Below is a small trained network, with its code and all its weights. Each question gives an input and a class and asks what happens when units are switched off, that is, made to give their printed mean instead of their output.

import numpy as np


def w(rows, s, z=0):
    codes = np.array(rows[::2]) - 128.0
    scale = np.full(codes.shape[1], s)
    scale[-1] = z or s
    return codes * scale


def f(y):
    return y / 2 * (1 + np.tanh(0.7978845608 * (y + 0.044715 * y**3)))


def log_softmax(a):
    a = a - a.max(-1, keepdims=True)
    return a - np.log(np.exp(a).sum(-1, keepdims=True))


def net(x, mask):
    res = np.array(x, float).reshape(1, 6) / 4 @ E
    y = f(res @ A[0][:, :-1].T + A[0][:, -1])
    res = res + np.where(mask, y, B[0][:, -1]) @ B[0][:, :-1]
    return log_softmax(res[-1] @ U[:, :-1].T + U[:, -1])


A, B = {}, {}
E = w([
[68,188,123,181,42,174,116,248,88,54,95,71],'x0',
[91,107,95,9,40,180,43,53,173,141,145,210],'x1',
[22,38,89,129,99,120,135,254,142,165,151,118],'x2',
[205,102,34,148,74,62,140,198,223,210,24,81],'x3',
[212,157,164,146,198,165,133,43,118,189,165,56],'x4',
[150,107,135,123,183,106,181,196,114,120,224,155],'x5',
],0.0081)
A[0] = w([
[103,153,144,223,200,194,150,176,123,86,54,62,159],'N1',
[134,165,181,58,79,191,146,44,199,154,171,183,194],'N2',
[109,135,102,88,134,154,114,73,63,99,230,186,254],'N3',
[147,55,240,118,101,183,90,15,181,122,129,142,227],'N4',
[95,143,122,107,87,46,139,93,111,105,194,103,93],'N5',
[35,121,117,196,3,165,103,165,126,18,78,48,192],'N6',
[160,103,64,161,121,61,155,147,151,171,78,88,240],'N7',
[187,135,91,89,84,94,102,188,237,142,54,137,179],'N8',
[131,149,154,123,202,126,168,134,79,96,203,85,240],'N9',
[39,160,231,90,93,167,122,173,41,46,163,104,208],'N10',
[108,95,190,135,187,207,194,173,114,102,235,189,121],'N11',
[177,164,146,171,133,50,217,105,123,146,179,70,235],'N12',
[143,123,93,81,67,51,153,179,220,173,65,114,194],'N13',
[188,151,175,172,215,116,199,85,112,142,191,95,179],'N14',
[186,152,158,185,210,145,163,100,99,158,176,126,130],'N15',
[171,61,4,93,84,58,133,195,240,163,41,107,210],'N16',
],0.0068,0.0031)
B[0] = w([
[124,144,113,149,51,101,140,138,162,176,133,111,185],'N1',
[71,133,154,76,176,165,49,93,97,136,178,97,205],'N2',
[100,62,130,44,207,171,47,162,75,87,196,137,208],'N3',
[173,138,130,66,82,136,89,28,145,145,178,117,209],'N4',
[149,61,113,128,117,132,126,102,100,86,137,169,132],'N5',
[100,219,57,185,14,157,121,193,136,167,215,155,217],'N6',
[113,130,127,182,127,201,159,58,164,118,46,108,197],'N7',
[107,123,107,178,128,203,121,64,127,176,84,149,204],'N8',
[205,157,98,100,159,42,156,171,108,73,75,146,194],'N9',
[84,152,86,114,73,114,120,237,88,2,226,217,218],'N10',
[118,72,94,89,202,53,146,203,143,69,91,150,192],'N11',
[193,139,159,191,147,98,119,131,169,172,47,103,195],'N12',
[60,104,110,178,165,175,115,87,160,167,47,170,209],'N13',
[220,134,196,118,155,96,145,135,191,112,107,26,216],'N14',
[217,145,127,121,133,64,124,109,181,122,144,84,196],'N15',
[69,66,144,251,149,154,153,37,134,175,66,215,247],'N16',
],0.0075,0.014)
U = w([
[242,181,183,179,152,70,179,128,192,144,93,41,124],'0',
[78,113,129,238,164,203,141,55,158,199,67,168,202],'1',
[106,222,70,181,30,146,130,203,113,76,181,162,121],'2',
[138,89,121,106,228,69,144,182,101,72,177,166,11],'3',
[125,132,171,59,163,164,59,2,120,141,220,108,218],'4',
],0.0084,0.0013)

Each question gives the input, the list of numbers given to net, and the class t.
The units are the neurons (one row each of A and B). Each row of codes is followed by its name. A weight is (code - 128) times the scale printed after its matrix; where a second scale follows, it is the last column's (A, B and U).
mask holds one flag per neuron, in row order. A switched-off neuron (its flag False) gives its mean, the last column of its row in B, instead of its output. The means were averaged over made-up inputs and are rounded, as every weight is.
A unit's drop is (log p(t) with every unit on - log p(t) with that unit switched off) / (log p(t) with every unit on - log p(t) with every unit switched off).
The circuit of an input: a set's keep is (log p(t) with only the set's units on - log p(t) with every unit switched off) / (log p(t) with every unit on - log p(t) with every unit switched off). Starting from the 12 units with the biggest drops (on a tie, the unit counted first), units are removed one at a time, each time the one whose removal leaves the highest keep (on an exact tie, the one counted first), for as long as the keep stays at least 0.8.
circuit, biggest first: the units of the circuit, biggest drop first
k most important neurons: the k neurons with the biggest drops, biggest first
drop of u: that unit's drop, to one decimal
input [2,-6,-3,1,-5,-2], class 2: circuit, biggest first	N6
input [-2,3,5,1,6,2], class 4: circuit, biggest first	N16, N13
input [-8,-7,-2,-3,-7,6], class 0: 4 most important neurons	N14, N10, N12, N15
input [6,3,-6,2,4,-3], class 2: 2 most important neurons	N16, N3
input [2,-2,-1,-5,6,4], class 3: 2 most important neurons	N11, N10
input [-3,-4,0,-8,4,-1], class 3: 2 most important neurons	N3, N11
input [-2,-3,-2,-6,3,3], class 3: 4 most important neurons	N3, N11, N10, N7
input [3,3,-1,-8,3,-1], class 3: 2 most important neurons	N10, N11
input [0,4,-6,-2,-7,-7], class 4: 2 most important neurons	N2, N4
input [5,-3,-6,2,0,-3], class 2: 2 most important neurons	N6, N14
input [7,-1,1,5,-6,8], class 1: 2 most important neurons	N16, N13
input [-1,-2,-3,-7,7,-1], class 0: 2 most important neurons	N14, N9
input [-1,1,8,-7,-1,-4], class 2: drop of N10	0.3
input [2,-7,-3,-7,-1,2], class 3: drop of N10	2.3
input [-7,-3,6,-3,1,2], class 3: circuit, biggest first	N11
input [7,-2,0,-7,7,5], class 3: drop of N10	0.2
